Here is a tiny trained network, its code and every weight. The questions are about switching its units off for an input and a target symbol, where a switched-off unit gives its printed mean instead of its output.

import numpy as np


def w(rows, s, z=0):
    codes = np.array(rows[::2]) - 128.0
    scale = np.full(codes.shape[1], s)
    scale[-1] = z or s
    return codes * scale


def norm(h):
    return h / np.sqrt((h * h).mean(-1, keepdims=True) + 1e-5)


def f(y):
    return np.maximum(y, 0)


def softmax(a):
    e = np.exp(a - a.max(-1, keepdims=True))
    return e / e.sum(-1, keepdims=True)


def log_softmax(a):
    a = a - a.max(-1, keepdims=True)
    return a - np.log(np.exp(a).sum(-1, keepdims=True))


def net(x, mask):
    ids = ['ΓΣΨαβδεζηλμξτφω'.index(c) for c in x.split()]
    T = len(ids)
    res = E[ids] + P[:T]
    q, k, v = (norm(res) @ M[0].T for M in (Q, K, V))
    z = softmax(np.where(np.tri(T) > 0, q @ k.T / 3**0.5, -1e9)) @ v
    res = res + np.where(mask[0], z, O[0][:, -1]) @ O[0][:, :-1]
    y = f(norm(res) @ A[0][:, :-1].T + A[0][:, -1])
    res = res + np.where(mask[1:9], y, B[0][:, -1]) @ B[0][:, :-1]
    return log_softmax(norm(res)[-1] @ U[:, :-1].T + U[:, -1])


Q, K, V, O, A, B = {}, {}, {}, {}, {}, {}
E = w([
[145,102,122,205,206],'Γ',
[144,101,117,199,212],'Σ',
[165,113,89,165,106],'Ψ',
[193,6,167,218,190],'α',
[154,120,99,182,98],'β',
[175,130,76,158,103],'δ',
[140,104,122,192,200],'ε',
[166,120,103,152,91],'ζ',
[105,165,135,51,212],'η',
[140,132,128,189,208],'λ',
[147,200,121,100,78],'μ',
[125,95,188,152,108],'ξ',
[95,168,170,187,138],'τ',
[174,130,82,131,88],'φ',
[161,100,115,52,112],'ω',
],0.016)
P = w([
[254,125,178,194,194],'0',
[239,120,162,180,168],'1',
[219,120,151,174,153],'2',
[199,115,139,166,142],'3',
[183,110,134,161,128],'4',
[167,104,124,155,119],'5',
[144,103,121,153,112],'6',
[136,101,117,147,103],'7',
[130,102,118,142,103],'8',
],0.0081)
Q[0] = w([
[122,169,22,130,72],'H0',
[254,87,114,255,135],'H0',
[71,79,135,100,182],'H0',
],0.014)
K[0] = w([
[158,176,99,72,171],'H0',
[37,116,93,76,84],'H0',
[112,78,154,250,188],'H0',
],0.013)
V[0] = w([
[176,86,197,56,182],'H0',
[94,30,26,148,196],'H0',
[164,3,76,66,70],'H0',
],0.0059)
O[0] = w([
[78,91,157,65,128,254],'H0',
[253,96,153,80,78,25],'H0',
[212,122,167,109,247,67],'H0',
],0.0067,0.0022)
A[0] = w([
[94,136,93,170,52,153],'N0',
[182,165,97,178,45,39],'N1',
[134,187,75,208,162,235],'N2',
[143,254,23,81,159,168],'N3',
[186,73,197,86,144,4],'N4',
[212,80,211,153,149,212],'N5',
[139,127,52,139,141,24],'N6',
[47,133,184,98,192,153],'N7',
],0.0095,0.0038)
B[0] = w([
[197,78,155,93,83,180],'N0',
[53,109,139,193,254,173],'N1',
[123,177,168,90,60,245],'N2',
[153,79,233,166,96,182],'N3',
[99,119,136,162,37,160],'N4',
[68,131,80,68,119,254],'N5',
[149,135,149,118,55,138],'N6',
[195,125,158,130,239,163],'N7',
],0.0083,0.009)
U = w([
[167,109,88,165,88,228],'Γ',
[155,112,90,110,112,111],'Σ',
[223,150,118,93,94,90],'Ψ',
[143,8,112,182,128,93],'α',
[206,150,106,191,139,120],'β',
[153,137,53,160,130,131],'δ',
[133,127,110,8,53,98],'ε',
[122,138,106,115,136,119],'ζ',
[11,71,173,87,112,3],'η',
[97,206,126,49,103,129],'λ',
[86,161,124,244,155,52],'μ',
[67,143,138,152,192,80],'ξ',
[106,151,198,162,45,150],'τ',
[99,180,97,123,129,220],'φ',
[161,103,192,94,201,128],'ω',
],0.017,0.0064)

Each question gives the input, a string of symbols that net reads in full, and the target symbol t.
The units are the heads (3 rows each of Q, K, V and O) and the neurons (one row each of A and B). Each row of codes is followed by its name. A weight is (code - 128) times the scale printed after its matrix; where a second scale follows, it is the last column's (O, A, B and U).
mask holds one flag per unit, heads first, then neurons. A switched-off unit (its flag False) gives its mean, the last column of its rows in O or B, instead of its output. The means were averaged over made-up inputs and are rounded, as every weight is.
A unit's drop is (log p(t) with every unit on - log p(t) with that unit switched off) / (log p(t) with every unit on - log p(t) with every unit switched off).
The circuit of an input: a set's keep is (log p(t) with only the set's units on - log p(t) with every unit switched off) / (log p(t) with every unit on - log p(t) with every unit switched off). Starting from all 9 units, units are removed one at a time, each time the one whose removal leaves the highest keep (on an exact tie, the one counted first), for as long as the keep stays at least 0.8.
circuit, biggest first: the units of the circuit, biggest drop first
k most important neurons: the k neurons with the biggest drops, biggest first
input Ψ ε β Ψ β ξ β, target μ: circuit, biggest first	[N1]
input φ β δ Γ ε Γ, target ε: circuit, biggest first	[H0, N5, N1, N2]
input λ τ Γ β φ Γ ξ, target η: circuit, biggest first	[N5, N2, N3]
input β β ζ τ Σ Γ, target τ: circuit, biggest first	[H0, N2]
input α η α ε δ, target α: circuit, biggest first	[N1, N0]
input α λ φ δ ξ λ η ζ, target α: 3 most important neurons	[N1, N2, N5]
input ε Γ ε, target ε: circuit, biggest first	[H0, N5, N1]
input ε Ψ η ξ, target η: circuit, biggest first	[N5, N2]
input Σ ξ ε, target ξ: 3 most important neurons	[N0, N3, N5]
input δ φ ξ δ ζ δ ε ξ ε, target ξ: circuit, biggest first	[N0, N3]
input η δ φ α ω μ ε, target ω: 3 most important neurons	[N7, N1, N4]
input φ Γ ξ ε δ δ, target β: circuit, biggest first	[H0, N1]
input Γ ω φ, target ε: circuit, biggest first	[H0, N5, N4]
input ξ α Σ Σ μ Ψ, target τ: 2 most important neurons	[N2, N5]
input ξ ω ε η Γ, target η: circuit, biggest first	[H0, N5]
input μ α ξ Σ, target ξ: 3 most important neurons	[N0, N3, N5]
input ζ η λ, target λ: circuit, biggest first	[N2, N1, N3, N5]
input δ ε Σ μ Γ, target μ: 2 most important neurons	[N3, N5]
input δ ω ζ, target ε: circuit, biggest first	[H0, N5]
input Ψ ξ Γ, target ξ: 4 most important neurons	[N0, N5, N3, N2]
input α ξ η Σ, target ξ: 3 most important neurons	[N0, N3, N4]
input τ μ ε μ φ, target τ: 2 most important neurons	[N2, N1]
input λ ω μ δ η φ, target α: 3 most important neurons	[N1, N2, N5]
input β δ Ψ, target δ: most important neuron	[N1]
input ζ ξ ζ, target φ: 2 most important neurons	[N5, N1]
input φ Σ η η η ξ Ψ Γ δ, target α: 3 most important neurons	[N1, N2, N5]
